Here is a tiny trained network, its code and every weight. The questions are about switching its units off for an input and a target symbol, where a switched-off unit gives its printed mean instead of its output.

import numpy as np


def w(rows, s, z=0):
    codes = np.array(rows[::2]) - 128.0
    scale = np.full(codes.shape[1], s)
    scale[-1] = z or s
    return codes * scale


def norm(h):
    return h / np.sqrt((h * h).mean(-1, keepdims=True) + 1e-5)


def f(y):
    return y / 2 * (1 + np.tanh(0.7978845608 * (y + 0.044715 * y**3)))


def softmax(a):
    e = np.exp(a - a.max(-1, keepdims=True))
    return e / e.sum(-1, keepdims=True)


def log_softmax(a):
    a = a - a.max(-1, keepdims=True)
    return a - np.log(np.exp(a).sum(-1, keepdims=True))


def net(x, mask):
    ids = ['Ψαεθλξστφω'.index(c) for c in x.split()]
    T = len(ids)
    res = E[ids] + P[:T]
    r = norm(res)
    for j in range(2):
        rows = slice(3 * j, 3 * j + 3)
        q, k, v = (r @ M[0][rows].T for M in (Q, K, V))
        z = softmax(np.where(np.tri(T) > 0, q @ k.T / 3**0.5, -1e9)) @ v
        o = O[0][rows]
        res = res + np.where(mask[j], z, o[:, -1]) @ o[:, :-1]
    y = f(norm(res) @ A[0][:, :-1].T + A[0][:, -1])
    res = res + np.where(mask[2:10], y, B[0][:, -1]) @ B[0][:, :-1]
    return log_softmax(norm(res)[-1] @ U[:, :-1].T + U[:, -1])


Q, K, V, O, A, B = {}, {}, {}, {}, {}, {}
E = w([
[148,155,85,211,151,119,250],'Ψ',
[85,131,106,123,163,121,138],'α',
[161,122,135,149,192,94,128],'ε',
[139,106,95,135,117,122,71],'θ',
[124,173,148,113,124,136,129],'λ',
[94,120,151,126,103,84,143],'ξ',
[147,118,142,143,144,145,132],'σ',
[122,135,151,174,111,177,99],'τ',
[122,100,179,127,132,95,157],'φ',
[148,137,190,109,137,175,104],'ω',
],0.021)
P = w([
[18,105,169,114,219,178,2],'0',
[53,100,106,137,174,151,68],'1',
[70,139,102,134,149,144,109],'2',
[80,165,90,133,132,124,144],'3',
[101,194,75,145,102,118,203],'4',
[124,211,58,108,67,114,250],'5',
],0.0038)
Q[0] = w([
[169,25,87,150,118,106,134],'H1',
[186,72,130,120,60,110,91],'H1',
[87,160,55,131,118,135,69],'H1',
[176,147,146,211,163,183,174],'H2',
[110,173,148,114,37,190,102],'H2',
[73,254,68,99,154,75,252],'H2',
],0.013)
K[0] = w([
[148,41,61,71,249,131,110],'H1',
[119,85,195,85,194,173,100],'H1',
[157,147,94,108,70,157,37],'H1',
[178,137,176,227,207,199,104],'H2',
[132,159,108,158,16,155,104],'H2',
[136,174,156,105,132,96,237],'H2',
],0.011)
V[0] = w([
[169,62,108,79,167,70,187],'H1',
[79,49,158,184,69,103,101],'H1',
[91,253,195,68,140,86,152],'H1',
[166,201,176,219,88,154,181],'H2',
[109,49,203,124,78,73,173],'H2',
[100,110,219,92,195,134,75],'H2',
],0.0058)
O[0] = w([
[46,254,163,207,181,136,69,49],'H1',
[83,95,237,133,138,149,155,172],'H1',
[131,98,146,100,8,56,116,163],'H1',
[113,17,53,147,153,81,105,172],'H2',
[101,145,118,196,202,132,219,91],'H2',
[210,146,64,149,20,71,174,254],'H2',
],0.0055,0.0037)
A[0] = w([
[158,101,126,160,29,42,180,120],'N1',
[50,136,218,84,176,16,195,85],'N2',
[163,123,149,210,195,160,95,192],'N3',
[77,203,115,69,111,152,159,193],'N4',
[169,224,81,179,162,64,157,4],'N5',
[179,165,177,114,92,179,30,173],'N6',
[163,1,149,90,180,175,213,185],'N7',
[20,128,149,118,164,113,77,116],'N8',
],0.0067,0.0031)
B[0] = w([
[98,224,166,68,235,136,171,219],'N1',
[173,47,251,133,176,145,126,219],'N2',
[77,44,166,44,55,135,107,202],'N3',
[150,93,106,192,61,149,115,170],'N4',
[242,147,152,227,62,99,109,141],'N5',
[62,138,65,206,254,78,192,191],'N6',
[170,97,120,173,6,190,44,254],'N7',
[180,254,154,104,137,103,115,149],'N8',
],0.0059,0.0052)
U = w([
[91,121,64,224,93,94,212,74],'Ψ',
[237,126,101,83,199,163,162,25],'α',
[196,103,136,169,148,10,35,7],'ε',
[108,131,72,117,213,120,48,239],'θ',
[153,130,120,119,124,129,123,1],'λ',
[114,177,135,79,142,254,157,33],'ξ',
[119,11,120,127,62,161,73,202],'σ',
[137,123,83,27,84,60,160,207],'τ',
[92,99,238,129,129,113,169,167],'φ',
[88,223,131,178,49,124,65,109],'ω',
],0.0072,0.0024)

Each question gives the input, a string of symbols that net reads in full, and the target symbol t.
The units are the heads (3 rows each of Q, K, V and O) and the neurons (one row each of A and B). Each row of codes is followed by its name. A weight is (code - 128) times the scale printed after its matrix; where a second scale follows, it is the last column's (O, A, B and U).
mask holds one flag per unit, heads first, then neurons. A switched-off unit (its flag False) gives its mean, the last column of its rows in O or B, instead of its output. The means were averaged over made-up inputs and are rounded, as every weight is.
A unit's drop is (log p(t) with every unit on - log p(t) with that unit switched off) / (log p(t) with every unit on - log p(t) with every unit switched off).
The circuit of an input: a set's keep is (log p(t) with only the set's units on - log p(t) with every unit switched off) / (log p(t) with every unit on - log p(t) with every unit switched off). Starting from all 10 units, units are removed one at a time, each time the one whose removal leaves the highest keep (on an exact tie, the one counted first), for as long as the keep stays at least 0.8.
circuit, biggest first: the units of the circuit, biggest drop first
most important unit: the unit with the biggest drop
k most important neurons: the k neurons with the biggest drops, biggest first
heads that matter: for each layer, one digit per head in row order, 1 if its drop is at least 0.15 and else 0, layers parted by /
drop when u is switched off: that unit's drop, to one decimal
input Ψ σ ω, target θ: circuit, biggest first : [N6, H1]
input σ λ α, target τ: heads that matter : 10
input σ σ ξ σ, target ξ: heads that matter : 11
input σ α α σ, target α: heads that matter : 01
input τ σ φ σ, target φ: circuit, biggest first : [H1, N7]
input Ψ σ σ α, target θ: circuit, biggest first : [H2, H1]
input σ θ ω σ θ α, target ξ: most important unit : H2
input α α σ ω θ ξ, target φ: heads that matter : 01
input σ ξ σ, target ξ: circuit, biggest first : [H2, N1, N2, H1]
input σ θ σ α, target ξ: heads that matter : 11
input τ σ φ ξ α, target φ: heads that matter : 10
input λ τ λ λ σ σ, target σ: circuit, biggest first : [H2, N7]
input λ α α σ α ω, target τ: circuit, biggest first : [H1, N2, N6]
input ε α τ λ, target τ: heads that matter : 10
input σ τ α σ, target α: 2 most important neurons : [N1, N7]
input ω τ ξ σ ω α, target φ: heads that matter : 00
input σ σ α λ α, target τ: heads that matter : 10
input ξ α α τ σ ω, target σ: heads that matter : 01
input σ α ω ω, target α: 3 most important neurons : [N6, N3, N1]
input ε τ σ α, target σ: drop when H1 is switched off : 1.3
input α σ α, target ω: drop when N8 is switched off : 0.1
input τ ω α, target σ: drop when H1 is switched off : 1.7
